Below are the code and all the weights of a small trained network. Each question names an input and a target symbol and asks about switching units off, where a switched-off unit gives its printed mean instead of its output.

import numpy as np


def w(rows, s, z=0):
    codes = np.array(rows[::2]) - 128.0
    scale = np.full(codes.shape[1], s)
    scale[-1] = z or s
    return codes * scale


def f(y):
    return np.maximum(y, 0)


def softmax(a):
    e = np.exp(a - a.max(-1, keepdims=True))
    return e / e.sum(-1, keepdims=True)


def log_softmax(a):
    a = a - a.max(-1, keepdims=True)
    return a - np.log(np.exp(a).sum(-1, keepdims=True))


def net(x, mask):
    ids = ['ΓΘΦελσ'.index(c) for c in x.split()]
    T = len(ids)
    res = E[ids] + P[:T]
    r = res
    for j in range(2):
        rows = slice(3 * j, 3 * j + 3)
        q, k, v = (r @ M[0][rows].T for M in (Q, K, V))
        z = softmax(np.where(np.tri(T) > 0, q @ k.T / 3**0.5, -1e9)) @ v
        o = O[0][rows]
        res = res + np.where(mask[j], z, o[:, -1]) @ o[:, :-1]
    y = f(res @ A[0][:, :-1].T + A[0][:, -1])
    res = res + np.where(mask[2:26], y, B[0][:, -1]) @ B[0][:, :-1]
    return log_softmax(res[-1] @ U[:, :-1].T + U[:, -1])


Q, K, V, O, A, B = {}, {}, {}, {}, {}, {}
E = w([
[80,168,98,97],'Γ',
[181,247,108,74],'Θ',
[142,159,151,158],'Φ',
[73,117,65,112],'ε',
[154,156,149,148],'λ',
[108,102,238,250],'σ',
],0.015)
P = w([
[151,128,130,88],'0',
[227,28,116,133],'1',
[26,119,181,112],'2',
[135,177,106,139],'3',
[198,93,93,185],'4',
[73,202,180,143],'5',
[130,176,92,170],'6',
[182,111,81,212],'7',
[106,247,188,153],'8',
[135,179,88,183],'9',
[174,112,73,221],'10',
],0.015)
Q[0] = w([
[81,109,132,56],'head 0',
[145,71,186,211],'head 0',
[134,179,220,148],'head 0',
[17,254,194,137],'head 1',
[146,10,181,121],'head 1',
[150,22,117,76],'head 1',
],0.0099)
K[0] = w([
[127,84,67,123],'head 0',
[73,123,148,230],'head 0',
[192,223,149,209],'head 0',
[177,130,79,255],'head 1',
[228,26,209,94],'head 1',
[145,77,190,6],'head 1',
],0.0083)
V[0] = w([
[91,226,121,71],'head 0',
[149,95,1,153],'head 0',
[111,88,105,113],'head 0',
[239,93,33,142],'head 1',
[196,115,203,126],'head 1',
[47,137,205,181],'head 1',
],0.0095)
O[0] = w([
[42,150,58,205,87],'head 0',
[153,180,129,162,2],'head 0',
[165,135,146,154,67],'head 0',
[184,198,130,163,127],'head 1',
[79,158,111,173,194],'head 1',
[69,2,149,117,208],'head 1',
],0.0092,0.0081)
A[0] = w([
[188,73,68,187,147],'neuron 0',
[147,46,138,114,87],'neuron 1',
[97,144,101,156,181],'neuron 2',
[192,103,138,45,179],'neuron 3',
[192,139,103,149,160],'neuron 4',
[127,152,71,48,83],'neuron 5',
[158,162,137,204,9],'neuron 6',
[85,134,188,146,52],'neuron 7',
[55,82,174,136,133],'neuron 8',
[87,124,168,168,136],'neuron 9',
[157,220,148,175,85],'neuron 10',
[195,179,129,118,224],'neuron 11',
[167,179,29,107,198],'neuron 12',
[222,120,128,112,145],'neuron 13',
[200,73,123,177,29],'neuron 14',
[189,99,177,78,124],'neuron 15',
[173,101,62,154,148],'neuron 16',
[181,89,130,153,69],'neuron 17',
[214,132,152,11,35],'neuron 18',
[200,131,210,141,254],'neuron 19',
[170,81,155,170,57],'neuron 20',
[188,157,199,160,90],'neuron 21',
[112,118,181,157,152],'neuron 22',
[155,78,121,156,211],'neuron 23',
],0.013,0.007)
B[0] = w([
[148,219,173,35,178],'neuron 0',
[125,170,89,161,198],'neuron 1',
[159,88,160,149,169],'neuron 2',
[47,66,118,136,156],'neuron 3',
[59,113,92,149,154],'neuron 4',
[136,136,119,24,139],'neuron 5',
[102,114,76,77,143],'neuron 6',
[113,136,60,74,180],'neuron 7',
[142,173,119,92,249],'neuron 8',
[157,131,94,94,205],'neuron 9',
[164,104,124,156,168],'neuron 10',
[127,103,147,234,170],'neuron 11',
[124,118,172,80,176],'neuron 12',
[146,46,95,48,158],'neuron 13',
[129,179,166,65,167],'neuron 14',
[175,119,55,128,165],'neuron 15',
[219,100,76,74,153],'neuron 16',
[150,174,149,55,158],'neuron 17',
[19,234,21,255,142],'neuron 18',
[86,137,186,165,217],'neuron 19',
[161,132,112,130,181],'neuron 20',
[114,93,85,54,165],'neuron 21',
[108,142,83,128,205],'neuron 22',
[158,88,113,255,204],'neuron 23',
],0.0083,0.016)
U = w([
[159,2,26,126,95],'Γ',
[221,58,106,45,168],'Θ',
[252,240,51,114,1],'Φ',
[136,81,148,157,214],'ε',
[133,119,142,183,253],'λ',
[76,164,102,34,102],'σ',
],0.0082,0.0021)

Each question gives the input, a string of symbols that net reads in full, and the target symbol t.
The units are the heads (3 rows each of Q, K, V and O) and the neurons (one row each of A and B). Each row of codes is followed by its name. A weight is (code - 128) times the scale printed after its matrix; where a second scale follows, it is the last column's (O, A, B and U).
mask holds one flag per unit, heads first, then neurons. A switched-off unit (its flag False) gives its mean, the last column of its rows in O or B, instead of its output. The means were averaged over made-up inputs and are rounded, as every weight is.
A unit's drop is (log p(t) with every unit on - log p(t) with that unit switched off) / (log p(t) with every unit on - log p(t) with every unit switched off).
The circuit of an input: a set's keep is (log p(t) with only the set's units on - log p(t) with every unit switched off) / (log p(t) with every unit on - log p(t) with every unit switched off). Starting from the 12 units with the biggest drops (on a tie, the unit counted first), units are removed one at a time, each time the one whose removal leaves the highest keep (on an exact tie, the one counted first), for as long as the keep stays at least 0.8.
circuit, biggest first: the units of the circuit, biggest drop first
unit that matters most: the unit with the biggest drop
k most important neurons: the k neurons with the biggest drops, biggest first
heads that matter: for each layer, one digit per head in row order, 1 if its drop is at least 0.15 and else 0, layers parted by /
drop of u: that unit's drop, to one decimal
input σ Φ λ Γ σ ε Θ Φ, target Θ: unit that matters most : neuron 0
input λ Θ σ σ Φ λ Θ σ σ, target σ: circuit, biggest first : (neuron 7; neuron 23)
input σ σ σ Γ λ Γ, target λ: heads that matter : 01
input σ λ σ σ σ Θ Θ ε Θ, target λ: heads that matter : 01
input σ σ λ σ λ σ Γ λ ε, target λ: 2 most important neurons : (neuron 8; neuron 0)
input σ σ Φ Θ λ λ λ Φ Θ, target λ: circuit, biggest first : (neuron 8; neuron 11; neuron 0)
input σ Γ Φ Φ, target λ: heads that matter : 00
input Γ σ Φ σ Φ Φ Φ Φ Φ Φ Γ, target Θ: circuit, biggest first : (neuron 0; neuron 18; neuron 22; head 1)
input σ ε σ λ Θ, target Γ: circuit, biggest first : (neuron 8; neuron 3)
input Θ Φ σ σ σ σ σ Φ σ Φ, target Γ: 3 most important neurons : (neuron 19; neuron 0; neuron 14)
input Φ σ σ Γ Φ σ σ σ σ σ, target Γ: circuit, biggest first : (head 1; head 0)
input Φ σ σ Γ σ Φ Φ Θ, target Θ: 2 most important neurons : (neuron 12; neuron 16)
input Φ Φ ε σ ε λ σ ε, target Φ: 2 most important neurons : (neuron 0; neuron 1)
input σ Φ Φ Θ σ, target Θ: circuit, biggest first : (head 0)
input Γ σ ε λ σ Φ σ Φ, target Θ: circuit, biggest first : (neuron 0; head 1)
input σ σ σ σ λ λ Φ σ Θ, target σ: heads that matter : 10
input σ Φ σ Θ Θ σ Γ ε λ, target λ: heads that matter : 01
input Φ σ Φ Φ, target ε: heads that matter : 00
input ε Θ λ σ σ, target Θ: 2 most important neurons : (neuron 21; neuron 13)
input σ σ σ λ, target Γ: circuit, biggest first : (neuron 0)
input σ Θ Φ Θ λ Θ σ Φ Θ ε, target Θ: drop of neuron 16 : 0.3
input λ λ Θ σ Φ σ σ σ σ Φ, target Γ: drop of neuron 14 : 0.2
